(in the rows, 128 means zero)
158,145,117,118,154,78,82,120,120,151,160,144,118,112,120,108,166,125,147,154,133,112,107,104,216,105,129,141,130,141,137,131,98,124,201,169,110 | zega
142,114,151,82,167,111,114,171,159,71,131,139,81,157,102,107,119,123,81,130,64,113,127,150,114,87,121,144,123,164,131,115,36,102,135,30,101 | Kobu
151,80,93,104,141,139,111,124,121,115,131,143,161,146,104,144,124,136,117,118,146,153,131,101,166,134,103,119,110,116,139,133,115,149,126,139,90 | dovek
81,122,127,123,165,149,97,150,95,75,182,92,145,78,131,118,79,89,144,125,114,135,172,141,191,170,131,131,125,135,148,83,118,111,120,14,162 | gebop
73,196,157,94,128,139,150,102,134,121,163,106,142,84,137,133,125,120,142,153,130,124,135,95,105,146,120,138,136,137,138,110,171,169,166,91,160 | Fusil
81,145,120,145,96,80,103,142,141,205,158,151,129,151,119,137,131,135,170,162,115,124,129,126,151,114,116,169,122,86,92,127,145,142,141,82,90 | betu
137,168,116,142,125,149,97,110,120,128,117,150,83,118,170,156,111,151,152,148,126,96,123,106,156,142,139,114,134,96,112,139,122,95,136,125,136 | Detiz
152,133,149,94,105,131,127,107,129,67,140,116,128,91,168,106,62,150,114,180,118,138,154,144,141,129,143,111,116,119,130,99,82,131,152,37,134 | Kobu
97,118,152,142,151,115,95,121,105,110,119,106,116,103,131,164,97,174,165,184,142,155,172,168,78,127,136,123,89,136,116,114,94,123,165,73,110 | Detiz
146,141,133,148,200,109,102,138,128,72,144,126,148,100,94,116,177,152,100,143,156,107,84,129,99,128,116,110,138,117,131,116,154,154,157,162,99 | Kobu
91,151,94,107,116,96,117,124,110,169,127,96,130,94,159,107,120,117,112,117,148,113,109,173,163,119,123,96,140,105,100,117,170,112,106,138,165 | Fusil
152,163,160,94,186,116,75,137,106,78,110,113,82,74,115,127,139,147,133,168,118,97,136,175,143,144,132,130,148,147,112,110,67,154,150,77,123 | Fusil
171,165,143,106,127,135,149,146,140,100,113,124,161,105,117,111,124,122,152,100,106,126,131,96,79,127,105,84,109,140,114,105,94,99,145,134,105 | betu
160,174,121,107,189,127,98,153,131,158,148,144,94,126,119,109,175,95,138,121,154,97,82,100,179,112,119,111,158,122,114,138,150,161,125,161,111 | betu
136,147,118,111,97,144,108,89,113,188,110,168,104,119,149,101,136,151,158,149,139,168,147,91,158,177,158,101,91,102,140,103,71,120,152,128,120 | dovek
114,112,173,73,106,138,114,127,138,110,138,92,86,140,195,124,73,121,107,172,108,141,136,131,142,135,139,108,112,135,141,84,50,97,145,123,120 | Peg
129,137,143,102,158,129,115,147,106,161,110,89,126,104,139,74,141,100,145,111,93,106,146,133,172,139,107,134,107,157,105,134,130,109,118,101,121 | gebop
181,154,132,151,173,118,113,112,82,124,134,142,126,82,113,138,138,115,140,90,84,144,139,64,112,141,114,113,109,139,95,105,91,76,199,96,121 | Kobu
126,172,155,105,124,118,200,180,141,104,129,100,162,121,89,108,86,104,124,111,95,75,82,124,158,109,109,120,109,117,99,79,76,112,137,64,148 | gebop
131,137,132,123,126,125,129,109,124,141,108,116,131,101,167,107,125,116,125,137,119,146,148,133,142,129,122,125,127,115,136,133,191,152,146,96,136 | dovek
166,151,112,149,152,105,75,136,83,185,130,171,141,98,117,89,127,87,125,122,127,158,145,86,166,137,85,69,100,124,105,131,119,146,141,86,81 | Peg
206,143,144,212,181,94,97,129,148,85,154,152,147,86,118,145,170,163,154,160,124,196,113,108,100,139,130,84,65,103,169,125,106,142,126,123,56 | Peg
102,150,122,79,151,143,146,149,84,155,76,122,135,158,87,98,112,141,97,89,88,92,92,148,170,146,96,138,165,148,88,133,97,127,164,91,152 | gebop
178,115,142,155,174,118,119,120,132,144,146,125,111,110,131,82,125,137,140,164,126,125,98,107,186,128,141,148,170,106,116,118,129,110,151,103,157 | Fusil
151,165,157,170,140,112,95,131,133,153,179,105,131,131,93,80,118,78,117,153,137,144,115,67,137,114,126,131,183,160,120,123,116,115,151,120,153 | Kobu
69,147,97,131,148,152,98,82,114,139,139,84,137,107,198,128,96,115,137,128,116,117,178,67,132,149,123,102,106,131,100,98,112,126,172,93,86 | zega
126,161,134,140,158,103,116,95,131,114,162,144,88,125,78,185,114,155,148,137,119,128,112,125,102,134,161,160,85,98,96,116,95,97,139,92,127 | gebop
109,138,150,170,135,143,123,122,86,124,133,141,140,119,78,121,178,118,125,139,133,96,172,74,76,158,129,154,90,177,128,123,141,185,173,136,78 | Peg
160,128,124,130,117,129,109,120,139,120,123,145,150,81,130,105,128,147,177,153,130,131,135,114,162,138,135,106,115,115,116,118,83,97,146,115,132 | gebop
107,132,120,148,118,128,116,121,133,86,122,124,171,102,159,102,136,133,149,137,110,172,131,154,145,146,133,84,127,140,113,135,106,152,129,47,138 | buf
137,87,166,140,138,143,125,161,125,43,132,99,152,115,128,143,59,145,178,177,108,127,160,146,162,139,126,136,77,135,147,101,84,159,144,51,111 | Detiz
127,108,108,101,91,172,113,154,79,86,88,107,128,173,124,167,121,120,150,101,100,180,126,110,159,116,117,93,160,151,114,140,48,93,161,116,131 | dovek
117,128,165,73,153,142,161,150,108,89,136,48,109,130,168,140,100,99,138,100,103,160,109,156,133,126,140,87,92,132,91,79,29,73,94,84,131 | buf
178,143,184,159,120,161,115,158,119,50,123,124,123,124,83,146,151,125,174,171,101,108,129,87,126,141,118,156,124,117,143,143,142,153,123,138,109 | Fusil
60,104,98,153,117,134,126,130,110,129,144,125,196,127,147,57,141,101,160,114,111,158,125,104,155,138,121,92,160,122,76,106,98,116,172,42,119 | buf
98,109,123,130,92,64,149,110,135,147,156,85,172,113,183,162,109,134,108,133,112,140,135,167,127,131,107,148,83,94,121,119,174,122,143,149,93 | dovek
132,141,152,167,126,103,102,136,123,113,166,55,136,122,147,145,89,127,133,208,133,119,123,115,190,113,117,132,120,137,85,125,77,159,137,60,112 | Fusil
143,161,113,150,109,126,135,113,118,85,135,100,98,150,140,115,56,101,159,132,93,101,137,103,149,108,150,107,61,142,78,158,137,134,115,69,118 | Fusil
97,183,139,163,175,133,146,152,118,115,151,144,121,129,132,145,162,164,113,150,133,75,113,118,81,164,117,144,143,127,146,135,171,140,149,156,76 | Peg
166,105,132,131,71,166,176,184,81,132,94,127,143,160,115,142,111,134,137,114,113,161,126,133,166,119,121,114,121,114,125,127,100,113,102,87,153 | betu
142,205,144,101,141,128,139,134,131,165,130,127,147,158,88,72,126,153,96,110,80,117,93,83,170,164,95,143,142,148,134,117,77,129,115,66,109 | Peg
94,141,124,103,141,97,74,109,141,185,138,141,84,136,132,104,102,124,150,170,102,95,171,129,140,124,136,157,122,168,108,142,48,120,186,114,67 | gebop
150,119,123,178,126,111,114,144,105,106,119,109,160,105,108,129,111,100,119,137,125,136,176,131,109,107,123,108,129,155,171,115,95,140,171,168,83 | zega
140,186,134,150,153,96,91,120,131,181,96,128,147,70,104,99,169,135,125,122,111,127,144,143,106,150,100,116,92,116,139,134,161,128,101,133,100 | gebop
189,123,132,126,129,132,124,184,94,147,67,160,153,142,94,69,139,158,67,150,134,122,140,171,152,158,84,108,151,128,153,149,87,154,102,110,80 | dovek
123,135,127,118,128,148,153,140,78,109,140,98,157,102,115,101,116,100,91,123,151,151,156,143,106,125,115,105,154,142,121,129,137,151,106,62,138 | Fusil
132,150,147,160,178,103,133,129,138,74,140,101,123,148,101,110,110,158,139,147,95,99,69,139,110,148,142,138,117,88,144,106,121,145,165,179,67 | Fusil
108,158,96,146,128,68,76,122,171,141,129,128,139,134,90,68,167,148,139,103,99,124,104,156,122,102,134,141,127,127,123,134,191,89,107,102,143 | betu
99,149,191,125,133,113,142,129,121,172,145,44,137,144,109,91,64,126,110,170,138,119,145,124,120,145,123,160,91,122,100,75,128,123,102,85,142 | zega
148,108,131,166,131,109,111,146,128,133,169,92,172,134,96,140,60,136,149,191,122,127,135,83,181,107,93,149,121,74,154,95,71,140,142,112,32 | Fusil
91,155,142,169,148,121,100,122,142,138,149,109,133,107,137,93,162,136,115,182,139,133,100,94,145,145,133,111,148,128,131,99,106,146,167,93,149 | Fusil
154,141,124,110,133,100,73,115,116,117,118,97,137,101,155,152,94,126,135,143,103,173,120,129,214,103,100,103,126,127,117,127,117,115,162,76,169 | zega
168,89,122,198,90,72,91,154,150,145,97,145,175,142,103,120,174,137,133,133,85,143,99,120,148,116,103,115,103,91,141,115,82,101,155,222,73 | zega
160,103,130,163,106,41,96,129,138,139,162,108,146,110,147,125,133,118,157,147,102,139,148,174,168,128,132,162,95,130,112,143,130,121,135,144,83 | dovek
161,156,148,97,136,98,154,128,124,158,131,117,118,174,108,155,162,166,124,130,109,131,50,136,147,113,124,162,157,110,96,139,78,158,172,166,89 | betu
93,120,145,122,128,155,122,192,114,156,118,164,97,149,94,178,190,115,167,153,112,98,128,107,148,130,111,162,157,129,126,128,68,181,151,141,87 | Fusil
100,133,150,66,117,140,175,163,125,110,176,167,139,96,159,167,110,90,125,120,100,115,190,140,103,155,99,140,103,122,138,109,82,120,104,61,78 | buf
89,161,109,90,136,75,116,144,138,132,123,147,138,130,110,96,170,124,66,107,75,97,72,166,171,118,91,133,141,120,141,131,140,161,156,100,121 | Fusil
176,119,134,201,121,96,53,62,149,88,102,83,122,115,114,124,200,149,104,155,112,123,88,100,100,117,153,122,121,100,58,120,68,142,136,155,85 | Fusil
144,137,141,87,140,112,146,110,157,144,95,150,94,81,190,152,112,116,124,125,106,121,116,196,154,128,148,116,165,121,146,115,112,154,153,163,163 | buf
121,134,74,88,93,92,114,65,125,197,80,171,150,91,135,82,140,121,66,69,90,122,189,142,114,133,118,128,112,160,147,128,138,128,163,140,132 | zega
166,153,122,126,145,74,70,124,119,164,142,133,127,50,165,128,133,118,165,140,168,137,134,135,172,158,120,73,72,120,135,110,162,73,141,218,153 | dovek
142,120,98,110,150,100,69,105,121,132,157,158,141,103,121,106,129,95,136,113,110,175,140,121,182,119,121,123,168,111,139,121,115,135,169,97,121 | zega
103,84,153,129,111,156,101,182,122,94,98,128,132,126,133,127,129,92,165,147,114,155,128,127,149,115,113,77,110,94,121,88,87,99,116,92,134 | buf
94,164,141,142,82,150,139,128,121,157,139,136,93,142,128,151,115,102,136,135,129,71,138,100,143,150,159,153,138,138,131,109,85,134,141,162,144 | Detiz
125,167,133,108,131,129,100,143,131,122,141,148,133,91,138,95,158,93,150,99,91,134,159,106,97,151,109,104,114,135,124,124,138,111,114,107,102 | Kobu
137,101,105,144,158,118,73,135,111,143,117,118,140,101,141,113,83,101,115,106,123,164,136,171,193,159,121,79,135,113,152,96,98,101,90,135,146 | buf
136,154,140,103,137,115,112,118,126,135,117,104,116,88,131,156,148,161,130,130,135,120,91,151,151,158,132,122,136,111,113,96,103,105,119,169,180 | Fusil
193,72,124,181,133,93,68,121,96,88,148,143,121,105,161,126,188,129,99,139,105,149,95,141,188,147,137,119,99,72,98,128,111,127,136,130,93 | Kobu
120,148,139,131,163,140,151,172,139,100,126,141,139,130,142,191,108,128,143,127,106,125,126,151,107,130,92,124,157,144,165,161,138,171,150,146,100 | Detiz
150,174,156,123,154,116,121,108,106,139,102,103,91,108,160,95,135,158,128,161,104,137,121,143,99,138,129,110,107,91,122,130,131,112,137,118,85 | Fusil
130,133,158,88,114,146,153,142,103,140,107,115,129,96,112,101,82,94,119,148,150,109,174,151,108,136,139,104,118,164,171,95,61,148,166,182,115 | gebop
---
188,139,91,175,134,151,124,38,121,138,93,109,120,111,151,157,135,146,117,162,107,169,141,84,77,132,134,105,143,116,154,134,95,111,102,87,117 | fiz
115,150,105,193,132,142,156,96,123,169,94,119,120,145,122,103,131,100,189,151,108,156,93,77,99,128,112,126,100,159,156,103,78,124,153,131,84 | fiz
138,151,109,171,144,151,113,109,134,170,97,124,123,115,132,140,116,128,160,153,125,127,80,96,119,102,100,133,127,112,122,120,114,104,123,109,125 | robeb
132,128,145,148,112,136,123,167,144,102,130,140,127,129,103,126,129,111,105,154,148,133,159,133,143,115,124,131,103,148,110,100,196,119,118,140,150 | Beri
104,107,128,91,159,74,96,143,136,85,136,150,129,126,93,50,135,142,116,126,161,156,190,150,92,140,166,123,137,146,121,138,137,136,132,150,143 | Riti
109,137,123,113,146,90,109,117,133,127,126,142,137,120,138,122,92,105,174,103,127,122,107,109,115,101,154,146,142,133,138,160,118,127,162,163,130 | vozu
159,138,119,176,136,150,131,92,129,169,87,108,113,123,138,136,132,127,136,137,111,142,98,84,105,117,105,132,113,115,140,125,118,119,129,117,120 | Riti
105,113,130,101,140,124,130,111,135,124,132,142,118,130,138,159,120,137,113,98,129,125,128,127,139,123,138,132,137,113,111,144,135,136,143,168,142 | sivi
150,136,112,162,132,166,117,114,119,126,113,124,117,126,119,132,146,141,104,165,139,161,154,128,119,119,125,91,125,135,115,92,137,103,88,89,136 | robeb
99,124,135,120,128,138,144,132,135,137,125,141,117,135,132,159,118,119,128,106,128,114,106,123,154,122,123,134,123,123,109,126,142,134,145,163,133 | sivi
134,97,132,113,126,108,123,129,127,60,141,150,117,144,104,103,158,148,59,140,155,170,225,157,113,154,170,103,124,159,112,117,164,141,112,140,142 | Beri
151,116,112,119,121,161,135,105,120,117,129,132,128,126,155,181,134,146,85,128,136,135,158,127,138,127,149,110,145,112,114,135,142,118,100,115,146 | Dop
114,111,104,133,127,164,157,103,118,155,131,126,115,152,148,158,141,136,121,117,116,131,120,126,138,145,115,122,114,116,120,128,89,152,142,135,107 | Dop
97,148,132,178,134,145,141,176,129,148,116,124,121,144,81,72,137,98,172,150,139,145,128,108,125,104,119,124,84,165,140,75,141,104,136,136,125 | Riti
133,144,126,126,149,88,90,105,145,114,110,138,132,116,126,105,98,111,166,124,131,138,126,110,93,101,153,140,147,146,137,154,136,103,143,137,134 | robeb
171,134,104,169,102,212,143,90,132,176,94,105,108,118,160,185,137,141,92,157,116,136,93,104,132,122,56,126,109,91,113,112,128,147,104,100,121 | fiz
124,128,140,136,116,137,124,150,144,103,112,136,116,131,107,128,132,118,103,136,149,139,162,127,135,115,130,113,113,152,108,113,189,120,126,151,147 | sivi
122,137,142,144,123,136,119,150,144,120,115,131,123,122,114,133,124,113,127,135,138,131,129,117,137,103,124,121,114,146,117,114,181,112,127,148,147 | sivi
106,154,123,150,137,134,109,148,148,180,104,126,137,100,128,115,89,96,196,154,134,95,50,96,121,91,84,165,119,109,124,130,136,122,146,137,135 | fiz
163,136,137,151,114,147,119,138,133,94,113,123,123,122,114,130,139,125,91,149,140,159,189,117,124,107,145,103,117,147,121,99,198,94,99,121,150 | Riti
96,128,149,134,115,132,142,178,134,106,145,150,131,146,107,139,119,99,126,126,145,122,145,125,172,104,141,138,103,155,110,92,181,115,131,164,145 | Beri
70,135,135,111,152,75,94,190,152,129,133,157,144,120,92,52,99,98,192,134,165,113,112,134,119,108,125,155,119,148,117,139,147,142,170,177,135 | vozu
169,150,92,191,144,149,120,74,119,175,91,114,124,114,141,138,129,132,148,163,114,151,97,87,91,118,118,111,136,106,151,133,81,111,115,89,117 | vozu
109,122,128,108,145,100,113,130,139,100,139,152,135,126,115,118,117,124,135,110,136,132,153,121,119,131,175,134,142,143,130,137,142,121,135,156,132 | Pemo
119,102,135,90,144,103,105,124,149,108,129,143,119,119,124,116,133,148,96,115,145,133,154,145,111,141,132,131,134,119,108,158,155,156,143,165,147 | sivi
120,124,102,136,177,78,101,75,134,147,108,135,127,113,122,93,126,151,164,129,124,147,108,107,70,139,145,129,155,120,149,168,62,132,150,134,119 | sivi
109,121,107,139,148,136,137,78,121,169,116,124,112,136,143,141,123,134,153,102,103,123,74,98,110,138,129,141,127,112,141,144,69,147,155,141,105 | Pemo
118,121,133,118,146,95,113,120,139,124,112,129,119,127,118,83,123,125,139,113,132,139,128,120,97,124,131,145,119,137,133,148,131,139,154,154,128 | Riti
105,149,130,137,158,104,93,141,147,147,111,138,133,111,117,99,97,105,190,137,141,115,86,111,109,93,117,155,130,130,124,138,136,108,147,138,135 | robeb
112,151,129,165,136,111,126,142,136,137,107,132,130,134,110,91,112,87,186,140,131,138,110,97,112,103,126,134,105,166,148,122,135,117,156,149,116 | vozu
93,120,152,114,130,94,109,175,157,120,130,151,136,127,109,99,108,105,142,127,152,105,111,130,140,111,113,166,110,138,104,135,179,141,157,179,148 | Beri
172,145,93,176,142,163,116,60,124,175,93,110,124,99,156,153,129,146,135,167,112,148,92,87,88,119,107,122,143,88,145,134,90,114,102,80,125 | fiz
154,137,115,148,120,153,122,103,138,126,111,122,127,113,138,145,125,128,115,155,127,146,136,107,110,118,116,123,126,123,128,123,153,123,111,121,134 | fiz
72,119,139,134,133,119,142,162,142,127,128,140,112,157,92,83,140,106,146,120,139,143,137,132,130,131,120,129,89,168,122,110,141,148,166,178,118 | sivi
131,133,118,158,124,162,146,120,124,122,121,135,117,140,119,152,135,120,118,134,125,145,149,107,135,128,154,109,121,146,129,98,141,109,113,126,119 | Pemo
108,134,124,158,124,157,131,183,128,119,137,134,134,140,96,94,147,118,132,168,157,147,163,138,140,120,127,105,101,161,116,83,161,112,110,122,133 | Dop
116,115,116,131,145,112,112,101,141,148,103,131,116,130,130,102,121,129,139,121,127,128,99,110,100,142,115,148,125,121,124,154,106,153,154,150,111 | Pemo
87,123,133,126,118,160,133,187,135,128,139,135,120,127,97,101,136,115,124,154,155,127,142,152,139,125,90,128,88,138,98,87,168,152,128,143,134 | fiz
106,152,121,171,137,128,136,130,137,155,99,135,123,146,110,89,125,97,192,136,128,145,99,94,109,111,125,133,108,168,141,109,114,107,155,143,107 | robeb
162,133,106,171,133,148,140,70,112,108,104,121,108,145,123,125,160,141,107,146,120,186,176,112,89,142,157,84,126,164,146,106,107,105,103,92,112 | robeb
144,121,113,121,144,114,92,132,132,94,132,136,141,108,121,118,129,148,111,155,156,139,177,135,108,127,157,108,147,129,120,139,153,114,102,115,152 | Dop
103,131,120,117,148,94,116,114,139,115,125,147,133,131,126,110,106,119,164,105,126,125,119,110,114,126,174,144,151,141,134,150,117,121,153,157,120 | Pemo
97,131,145,155,113,145,138,179,147,148,118,139,123,143,107,118,121,97,146,142,142,108,95,118,158,108,92,152,87,144,103,98,173,138,150,163,135 | Beri
66,140,155,113,131,103,129,165,149,152,122,146,129,124,129,134,80,83,186,96,134,78,55,113,168,97,109,176,115,124,112,140,156,118,174,189,140 | sivi
143,144,119,152,139,124,86,144,142,113,112,136,136,99,109,112,114,125,136,163,147,133,139,111,111,106,150,121,142,132,126,121,167,91,103,117,145 | Pemo
180,111,121,147,119,162,124,91,121,109,120,123,114,125,144,173,154,165,49,157,127,155,164,131,126,139,125,98,134,110,106,117,150,135,87,102,144 | Beri
141,148,92,201,141,175,140,91,121,183,88,116,109,136,131,133,142,132,155,161,113,151,80,90,112,120,96,112,111,126,134,99,78,112,119,96,99 | robeb
136,148,107,184,132,145,123,137,123,124,113,130,129,128,103,114,133,117,138,173,144,159,154,105,118,113,134,98,113,149,136,94,140,101,107,113,131 | vozu
121,140,133,158,117,146,149,139,126,129,128,137,131,140,122,159,118,105,139,131,126,123,116,105,155,104,144,131,120,144,126,99,146,104,124,136,137 | Beri
148,138,101,186,127,163,142,89,124,167,98,113,110,139,134,137,141,124,137,150,107,152,102,99,110,131,98,112,103,128,143,119,94,138,135,113,103 | vozu
116,140,127,159,94,204,179,150,115,122,135,129,116,152,115,165,147,109,108,148,128,145,161,122,165,122,126,96,92,155,117,56,164,114,105,125,126 | fiz
102,153,139,158,122,167,120,193,146,162,106,138,124,119,114,131,106,93,162,160,156,97,82,113,165,83,78,146,98,124,90,89,191,100,126,139,147 | robeb
122,111,111,74,158,78,93,86,132,117,137,144,144,105,167,137,102,157,138,95,129,114,113,131,104,135,164,148,177,95,125,195,100,139,147,151,142 | Dop
146,119,116,140,150,108,120,91,126,115,110,126,114,132,120,94,144,144,121,127,125,170,168,110,79,141,154,117,127,142,145,136,113,129,135,134,120 | Riti
144,137,97,170,133,147,137,69,126,159,98,114,116,128,140,128,132,126,149,147,106,156,108,93,86,133,114,123,121,127,148,128,84,134,137,118,101 | fiz
103,124,156,69,145,81,93,153,156,96,141,157,140,102,130,145,86,117,135,93,148,98,131,135,141,100,157,158,158,118,105,166,188,120,146,181,170 | sivi
159,118,106,147,134,143,118,105,123,116,110,126,115,123,114,119,152,156,81,157,139,167,182,124,108,137,136,95,126,122,120,109,131,117,97,108,132 | Riti
94,141,143,124,147,70,113,142,137,110,137,149,143,125,122,121,87,97,189,102,126,112,104,102,131,92,171,165,136,151,142,144,137,105,163,174,139 | Beri
116,137,123,157,146,130,119,133,132,131,118,129,125,124,104,107,137,132,139,148,140,145,132,118,114,121,134,109,126,142,129,111,133,117,122,127,138 | sivi
147,142,119,203,103,208,162,147,115,128,121,109,118,153,116,143,166,120,108,172,129,165,164,115,145,124,118,84,83,166,131,61,163,104,92,96,123 | Dop
125,105,110,119,163,86,98,94,134,135,122,141,129,118,126,103,124,158,125,138,139,129,116,125,94,145,130,144,148,103,120,162,91,153,139,138,136 | Beri
126,120,130,100,153,89,79,127,147,106,129,144,135,96,118,113,118,151,112,137,152,129,147,139,110,124,143,126,157,108,112,156,155,124,122,140,162 | sivi
70,135,132,124,151,107,113,174,143,144,123,151,128,133,98,74,113,106,185,135,153,117,103,129,126,112,113,147,111,147,109,117,135,128,161,163,126 | robeb
110,140,140,148,115,148,134,173,140,108,119,142,120,149,95,104,135,99,136,144,150,149,163,128,142,104,131,116,96,180,111,83,183,105,128,146,129 | robeb
180,114,107,149,138,108,110,72,122,70,127,140,125,125,118,137,152,163,71,154,130,185,218,121,87,151,191,87,152,147,140,126,131,113,94,106,139 | Beri
84,129,147,90,144,93,90,203,158,93,139,164,144,119,92,78,113,114,144,127,175,120,149,149,137,100,141,143,128,156,95,122,193,120,134,166,155 | robeb
95,132,166,102,106,148,127,211,149,88,149,152,129,123,105,164,112,101,104,115,158,106,160,146,190,91,136,129,111,143,87,95,242,109,120,173,175 | sivi
